Below is a small trained network, with its code and all its weights. Each question gives an input and a class and asks what happens when units are switched off, that is, made to give their printed mean instead of their output.

import numpy as np


def w(rows, s, z=0):
    codes = np.array(rows[::2]) - 128.0
    scale = np.full(codes.shape[1], s)
    scale[-1] = z or s
    return codes * scale


def norm(h):
    return h / np.sqrt((h * h).mean(-1, keepdims=True) + 1e-5)


def f(y):
    return y / 2 * (1 + np.tanh(0.7978845608 * (y + 0.044715 * y**3)))


def log_softmax(a):
    a = a - a.max(-1, keepdims=True)
    return a - np.log(np.exp(a).sum(-1, keepdims=True))


def net(x, mask):
    res = np.array(x, float).reshape(1, 7) / 4 @ E
    u = 0
    for l in range(3):
        y = f(norm(res) @ A[l][:, :-1].T + A[l][:, -1])
        res = res + np.where(mask[u : u + 5], y, B[l][:, -1]) @ B[l][:, :-1]
        u += 5
    return log_softmax(norm(res)[-1] @ U[:, :-1].T + U[:, -1])


A, B = {}, {}
E = w([
[48,163,79,114,132,188,170,70,44,65,145,164],'x0',
[226,200,144,81,75,42,121,212,177,166,251,138],'x1',
[150,180,116,184,85,111,113,57,43,142,91,100],'x2',
[18,152,56,123,91,89,39,68,133,90,150,7],'x3',
[80,76,22,106,135,102,122,76,76,117,181,158],'x4',
[125,69,137,98,130,96,51,125,154,167,150,129],'x5',
[185,116,81,91,95,131,123,217,60,131,109,29],'x6',
],0.0019)
A[0] = w([
[193,162,137,79,96,97,125,177,134,179,189,153,86],'L0N0',
[140,170,65,40,92,136,172,206,92,76,255,138,2],'L0N1',
[140,101,197,103,197,159,167,189,211,112,127,178,73],'L0N2',
[61,134,94,115,145,95,117,58,141,116,184,135,32],'L0N3',
[73,128,98,151,157,98,144,50,137,138,189,185,64],'L0N4',
],0.0035,0.0032)
B[0] = w([
[31,108,122,147,148,192,154,132,120,75,75,88,236],'L0N0',
[63,159,111,1,210,118,216,228,127,131,222,134,201],'L0N1',
[161,171,86,154,76,100,84,97,50,162,132,112,252],'L0N2',
[192,97,122,230,105,154,157,141,178,97,103,212,131],'L0N3',
[122,102,91,157,100,93,100,150,194,41,169,202,142],'L0N4',
],0.0033,0.0018)
A[1] = w([
[37,95,89,144,177,191,130,87,120,88,73,119,33],'L1N0',
[215,35,169,121,178,163,183,150,95,178,84,182,27],'L1N1',
[218,111,156,137,147,109,171,226,139,135,82,86,5],'L1N2',
[115,88,147,79,117,58,17,155,253,154,164,47,16],'L1N3',
[209,230,224,153,119,169,180,143,146,141,104,150,19],'L1N4',
],0.0036,0.0028)
B[1] = w([
[55,93,213,84,61,167,166,117,145,127,79,94,174],'L1N0',
[166,53,117,75,44,149,36,153,97,166,154,207,219],'L1N1',
[101,114,1,178,75,134,130,159,237,34,196,126,193],'L1N2',
[64,53,255,226,239,46,13,178,129,200,196,70,244],'L1N3',
[134,212,166,199,152,117,180,105,209,178,94,152,251],'L1N4',
],0.0042,0.0016)
A[2] = w([
[23,104,165,99,109,190,130,50,85,108,60,63,37],'L2N0',
[217,108,134,141,115,109,131,203,236,140,197,170,42],'L2N1',
[50,110,107,135,168,104,123,2,138,40,169,208,37],'L2N2',
[186,194,63,135,110,80,96,59,19,120,110,22,5],'L2N3',
[123,193,124,71,172,89,169,160,82,127,164,53,201],'L2N4',
],0.0037,0.0024)
B[2] = w([
[120,93,170,75,138,115,204,120,93,81,59,39,221],'L2N0',
[94,138,81,120,114,156,145,108,84,105,85,45,232],'L2N1',
[154,106,74,153,83,89,105,101,191,50,157,106,180],'L2N2',
[254,203,56,135,195,95,48,90,80,125,79,135,127],'L2N3',
[117,130,127,78,187,135,131,104,126,140,143,189,250],'L2N4',
],0.0061,0.0021)
U = w([
[76,91,221,175,207,59,38,168,150,197,187,59,245],'0',
[179,127,43,170,42,172,144,214,177,142,100,59,18],'1',
[113,93,73,178,78,77,106,53,217,24,190,173,141],'2',
[234,206,78,103,204,87,65,66,49,127,79,106,36],'3',
[93,177,84,8,209,128,183,177,101,129,219,169,203],'4',
[184,34,136,109,59,178,93,133,62,193,104,232,34],'5',
[148,254,217,208,117,159,193,105,189,183,88,178,70],'6',
[77,63,186,83,119,138,202,68,87,53,32,39,228],'7',
],0.0088,0.0011)

Each question gives the input, the list of numbers given to net, and the class t.
The units are the neurons (one row each of A and B). Each row of codes is followed by its name. A weight is (code - 128) times the scale printed after its matrix; where a second scale follows, it is the last column's (A, B and U).
mask holds one flag per neuron, layer by layer. A switched-off neuron (its flag False) gives its mean, the last column of its row in B, instead of its output. The means were averaged over made-up inputs and are rounded, as every weight is.
A unit's drop is (log p(t) with every unit on - log p(t) with that unit switched off) / (log p(t) with every unit on - log p(t) with every unit switched off).
The circuit of an input: a set's keep is (log p(t) with only the set's units on - log p(t) with every unit switched off) / (log p(t) with every unit on - log p(t) with every unit switched off). Starting from the 12 units with the biggest drops (on a tie, the unit counted first), units are removed one at a time, each time the one whose removal leaves the highest keep (on an exact tie, the one counted first), for as long as the keep stays at least 0.8.
units of the circuit, in order: the units of the circuit, biggest drop first
unit that matters most: the unit with the biggest drop
top k neurons: the k neurons with the biggest drops, biggest first
top k neurons in layer l: the k neurons of layer l with the biggest drops, biggest first
drop of u: that unit's drop, to one decimal
input [7,1,5,5,1,2,8], class 3: units of the circuit, in order	[L2N3]
input [1,7,-2,-3,-4,5,8], class 4: top 2 neurons	[L0N1, L2N4]
input [-3,-3,-1,-5,-4,6,5], class 1: top 2 neurons	[L1N2, L2N1]
input [0,2,6,-1,1,0,-6], class 2: top 2 neurons	[L0N4, L2N2]
input [-7,3,6,-7,0,3,-1], class 1: top 2 neurons	[L1N2, L2N1]
input [4,-4,-7,-5,-2,-5,3], class 5: top 2 neurons	[L1N1, L0N0]
input [-5,-5,3,7,-2,4,5], class 0: top 4 neurons	[L1N3, L0N0, L0N2, L2N1]
input [3,3,2,1,3,-7,-3], class 2: top 2 neurons	[L2N2, L0N4]
input [-8,-7,-4,-5,-7,8,6], class 1: top 2 neurons in layer 2	[L2N1, L2N4]
input [-6,4,-4,5,-6,-8,4], class 0: top 2 neurons	[L1N3, L0N3]
input [4,6,-8,8,0,4,-5], class 0: top 2 neurons	[L1N3, L1N2]
input [1,-4,-7,-5,-1,-6,6], class 1: top 2 neurons in layer 2	[L2N4, L2N1]
input [4,-5,8,-5,-7,-7,3], class 6: top 3 neurons	[L1N4, L0N0, L2N1]
input [1,8,5,5,-2,-5,8], class 4: unit that matters most	L0N1
input [-5,8,-3,-6,-2,2,-5], class 1: top 2 neurons	[L2N1, L1N2]
input [-4,-4,-4,-5,-3,-8,3], class 1: top 2 neurons	[L1N2, L1N1]
input [1,-7,4,-8,0,-7,-2], class 5: top 3 neurons	[L1N1, L0N0, L2N1]
input [4,-2,3,3,-6,4,8], class 3: top 2 neurons	[L2N3, L0N0]
input [5,-4,-2,-3,-2,-1,-8], class 2: top 2 neurons in layer 2	[L2N2, L2N1]
input [0,-5,5,-7,-1,5,-2], class 5: unit that matters most	L1N1
input [2,5,8,-8,5,-2,3], class 4: top 2 neurons in layer 0	[L0N1, L0N2]
input [1,8,2,7,-7,-7,-1], class 4: drop of L0N2	0.3
input [7,6,8,-2,3,1,-6], class 2: drop of L2N2	0.2
input [6,0,2,-7,8,4,-3], class 2: drop of L2N2	0.4
input [-1,0,5,-5,6,-3,0], class 5: drop of L1N4	0.0
